Each row has a name. Each question is about the rows just above it. Places in a row count from 0.

k232: [ 26.0 -24.1 -49.5  63.7   0.9  15.0  33.8  26.0]
k554: [ 26.3  -7.3  -9.3  41.3 -21.8  16.3 -28.6 -39.6]
k741: [ -1.5 -51.1  33.3 -20.0 -33.6  56.2 -51.2  12.0]
k301: [-30.5 -10.8  24.0  19.1  41.5 -80.1  -6.4 -30.8]
k177: [-35.7 -14.4  38.3   7.9  36.0 -75.3 -18.5 -32.7]
k744: [ 25.7  -9.6 -12.1  42.0  -7.2  22.0 -36.0 -40.2]
Move every entry of [-7.2 22.0] by +1 step of 0.1. : [-7.1 22.1]
Table of tags by key:
[-6.3] -> k328
[-18.5] -> k369
[-6.4] -> k559
[-28.6] -> k463
[-51.1] -> k21
[33.8] -> k346
[33.3] -> k851
[-36.0] -> k395
[-51.2] -> k523
Join k741 by its entry at place 6: : k523

k622: [ 34.4  74.9  47.3 -81.2 -76.9  80.2  44.3]
k491: [-68.5  11.2 -73.2  76.2  74.6 -79.2  67.9]
k291: [ 74.5 -52.8  73.9 -79.5 -67.5  72.4 -75.7]
k33: [-68.5  73.0 -76.1  41.8  72.0 -67.9  74.6]
k93: [ 66.9 -49.5  77.0 -74.3 -77.0  76.1 -77.6]
k440: [ 65.1 -57.3  75.6 -72.7 -80.9  74.3 -71.1]
k919: [ 77.5 -69.3  73.9 -74.3 -68.4  27.7 -79.6]
k992: [ 77.5 -69.3  73.9  -6.2 -68.4  27.7 -79.6]
k263: [ 77.5 -69.3  73.9  -6.2 -68.4  60.6 -79.6]
Move every entry of [-68.5] by +1 step of 0.1. : [-68.4]
Shift each entry of [-57.3  75.6] by +1 times 0.1: : [-57.2  75.7]
[75.6] with -1 step of 0.1 on every entry: : [75.5]
Table of tags by key:
[-67.8] -> k457
[-76.0] -> k79
[-76.2] -> k100
[-76.1] -> k40
[-67.9] -> k372
[73.8] -> k428
[73.9] -> k110
Look up the entry of k33 at place 2 in the table: : k40
Move every entry of [-67.5  72.4] by +1 step of 0.1. : [-67.4  72.5]
[-68.5  11.2 -73.2  76.2  74.6 -79.2  67.9] is in which row? : k491

k938: [-31.2  11.9  -9.0  29.0  70.5 -47.2 -40.6  20.8  69.3 -32.9 -24.3  76.5
  -4.4  23.4  74.4   9.6  33.5  43.2   0.8   1.5 -43.1  32.6  84.5   7.6
 -57.6  52.6  14.0  32.5 -29.2  73.1  66.6  -1.5 -43.3 -47.3  19.9  13.0
 -24.3  21.3  29.1   8.0 -48.6  -4.3 -28.8 -51.0 -25.6 -55.7  49.7  38.9
 -35.9  11.2   3.1 -41.7  53.7 -17.7  14.8  31.7   3.4  58.6  61.7  77.0
 -30.7 -54.9  29.2  81.0]
k269: [ 42.4   6.0  30.1  -2.0 -56.1  11.9  26.6 -23.6 -42.3  11.1  44.5 -43.9
  36.4 -56.7 -40.7 -18.1 -11.1 -19.2 -31.9  16.0  23.2 -48.9 -54.6 -40.2
  32.4 -35.3  21.9 -40.2  27.4 -62.0 -59.0  10.9  29.4  19.7 -44.6   4.1
  38.8 -54.6 -17.2  -7.7  23.1  37.7  13.5  22.9   0.6  27.7 -13.9 -24.7
  26.9  12.7 -23.2  19.6 -25.6  19.2 -16.3 -26.1   0.2 -24.9 -26.9 -39.0
  18.5  21.5  17.1 -40.0]
k557: [  1.8 -13.9 -12.9 -28.1 -24.4  35.7  19.4  -3.4  74.7  23.8  -6.9 -39.0
 -21.1  19.8 -40.0   3.7 -26.2 -27.2  23.0 -12.9  21.9   4.1 -37.2  24.6
  27.0  57.3 -28.6  -2.6   9.6 -21.4 -18.0  -5.3  18.6  30.1  12.3 -15.2
  -3.4  13.4 -15.3  -2.7  27.2 -20.6  19.1  22.9   0.6  27.7 -13.9 -24.7
  26.9  12.7 -23.2  19.6 -25.6  19.2 -16.3 -26.1   0.2 -24.9 -26.9 -39.0
  18.5  21.5  17.1 -40.0]
k239: [ 42.4   6.0  30.1  -2.0 -56.1  11.9  26.6 -23.6 -42.3  11.1  44.5 -43.9
  36.4 -56.7 -40.7 -18.1 -11.1 -19.2 -31.9  16.0  23.2 -48.9 -54.6 -40.2
  32.4 -35.3  21.9 -40.2  27.4 -62.0 -59.0  10.9  29.4  19.7 -44.6   4.1
  38.8 -54.6 -17.2  -7.7  23.1  37.7  13.5  32.2  37.4  32.3 -44.7 -19.7
  10.9 -30.0  27.1  27.5 -33.8  -0.4   2.6  -6.2  -5.7 -41.7 -42.8 -44.8
  14.6  38.4 -59.2 -47.9]
k777: [ 40.1   2.7  24.0 -10.4 -66.0  25.2  38.8 -27.4 -58.5  16.2  39.7 -66.3
  24.9 -52.8 -59.9 -20.2 -24.0 -29.2 -24.7   8.7  32.1 -51.2 -72.6 -28.3
  43.6 -47.0  12.7 -43.5  29.5 -68.0 -59.2   4.7  35.3  28.2 -38.3  -6.6
  31.2 -43.6 -19.8 -11.1  37.4  31.9  19.4  44.9  35.1  42.8 -53.6 -29.5
  24.9 -27.2  12.4  37.5 -44.3   9.4   0.3 -16.2  -3.5 -52.2 -53.2 -58.8
  27.0  46.6 -52.4 -66.7]
key -> tag
[-47.3] -> k806
[28.2] -> k280
[19.7] -> k795
[-43.3] -> k422
[13.0] -> k609
The tag of k938, keyed by place 33: : k806
Shift each entry of [58.6 61.7 77.0] by -1 times 0.1: : [58.5 61.6 76.9]
Whose row is [ 42.4   6.0  30.1  -2.0 -56.1  11.9  26.6 -23.6 -42.3  11.1  44.5 -43.9
  36.4 -56.7 -40.7 -18.1 -11.1 -19.2 -31.9  16.0  23.2 -48.9 -54.6 -40.2
  32.4 -35.3  21.9 -40.2  27.4 -62.0 -59.0  10.9  29.4  19.7 -44.6   4.1
  38.8 -54.6 -17.2  -7.7  23.1  37.7  13.5  32.2  37.4  32.3 -44.7 -19.7
  10.9 -30.0  27.1  27.5 -33.8  -0.4   2.6  -6.2  -5.7 -41.7 -42.8 -44.8
  14.6  38.4 -59.2 -47.9]? : k239
Whose row is [ 42.4   6.0  30.1  -2.0 -56.1  11.9  26.6 -23.6 -42.3  11.1  44.5 -43.9
  36.4 -56.7 -40.7 -18.1 -11.1 -19.2 -31.9  16.0  23.2 -48.9 -54.6 -40.2
  32.4 -35.3  21.9 -40.2  27.4 -62.0 -59.0  10.9  29.4  19.7 -44.6   4.1
  38.8 -54.6 -17.2  -7.7  23.1  37.7  13.5  22.9   0.6  27.7 -13.9 -24.7
  26.9  12.7 -23.2  19.6 -25.6  19.2 -16.3 -26.1   0.2 -24.9 -26.9 -39.0
  18.5  21.5  17.1 -40.0]? : k269

k916: [-78.8  16.2  30.7 -38.9   5.0  -4.2 -32.5 -60.9]
k262: [-78.8  51.7  30.7 -38.9   5.0  -4.2 -32.5 -60.9]
k988: [-73.0 -15.1  24.3 -57.0 -48.7  17.9 -78.8 -78.7]
Shift each entry of [30.7] by -1 times 0.1: : [30.6]
Move every entry of [30.7] by +1 step of 0.1. : [30.8]
key -> tag
[-78.7] -> k990
[-32.5] -> k782
[-78.8] -> k449
Join k988 by its entry at place 6: : k449
Move every entry of [-78.8] by -1 step of 0.1. : [-78.9]
Whose row is [-78.8  51.7  30.7 -38.9   5.0  -4.2 -32.5 -60.9]? : k262
[ 30.7 -38.9   5.0] with +1 step of 0.1 on every entry: : [ 30.8 -38.8   5.1]

k70: [  0.3 -74.4  79.0 -78.2  77.8  82.1  74.8  79.3 -67.2 -79.8  74.8  76.2
 -74.9 -74.3  77.0  73.5  73.8 -75.5]
k519: [-79.7  66.1 -81.7  68.5 -69.9 -80.8 -72.7 -74.6 -52.3  67.3  77.4 -48.5
  66.6  77.9 -77.7 -79.1 -71.6 -77.9]
k477: [-82.8  80.3 -81.5  82.4 -80.1 -75.3 -79.1 -74.9 -64.0  74.4  31.3 -68.8
  77.6  78.7 -79.1 -80.8 -77.5  78.9]
k896: [ 70.3 -82.6  76.8 -70.3  79.1  76.1  78.9  78.0  75.5 -70.0 -71.2  62.7
 -75.4 -70.5  82.5  77.2  76.9 -68.4]
Shift each entry of [-78.2] by +1 times 0.1: : [-78.1]
Shift each entry of [-81.5  82.4 -80.1 -75.3] by -1 times 0.1: : [-81.6  82.3 -80.2 -75.4]
[ 62.7 -75.4 -70.5] with +1 step of 0.1 on every entry: : [ 62.8 -75.3 -70.4]
Shift each entry of [-69.9 -80.8 -72.7 -74.6] by +1 times 0.1: : [-69.8 -80.7 -72.6 -74.5]

k873: [-25.2  41.1  20.5 -12.1  44.0  31.5  21.7]
k499: [-23.1  43.1  19.6 -13.7  47.0  30.8  22.0]
k365: [-29.0  19.9  29.3   6.0  16.6  33.1  20.4]
k941: [ 52.4  54.6  -5.5 -17.6  75.7   1.1  16.8]
k202: [66.6 -2.2 18.8 53.0 -5.8  6.7 17.7]
k429: [-25.2  41.1  20.5 -12.1 -35.0  31.5  21.7]
k809: [-30.2  12.9  32.7  13.1   6.8  34.6  20.5]
k415: [66.6 -2.2 18.8 53.0 12.1  6.7 17.7]
k958: [ 47.2 -19.1  27.9  65.2 -31.4  14.4  17.2]
k276: [-16.9  46.4  17.0 -16.1  52.9  28.8  21.8]
k703: [-23.1  43.1  19.6 -13.7  47.0  30.8  21.3]
key -> tag
[34.6] -> k682
[30.8] -> k800
The tag of k499, keyed by place 5: : k800
[46.4] with +1 step of 0.1 on every entry: : [46.5]
Move every entry of [ 17.0 -16.1] by +1 step of 0.1. : [ 17.1 -16.0]
Shift each entry of [-16.1] by +1 times 0.1: : [-16.0]
Whose row is [-25.2  41.1  20.5 -12.1 -35.0  31.5  21.7]? : k429

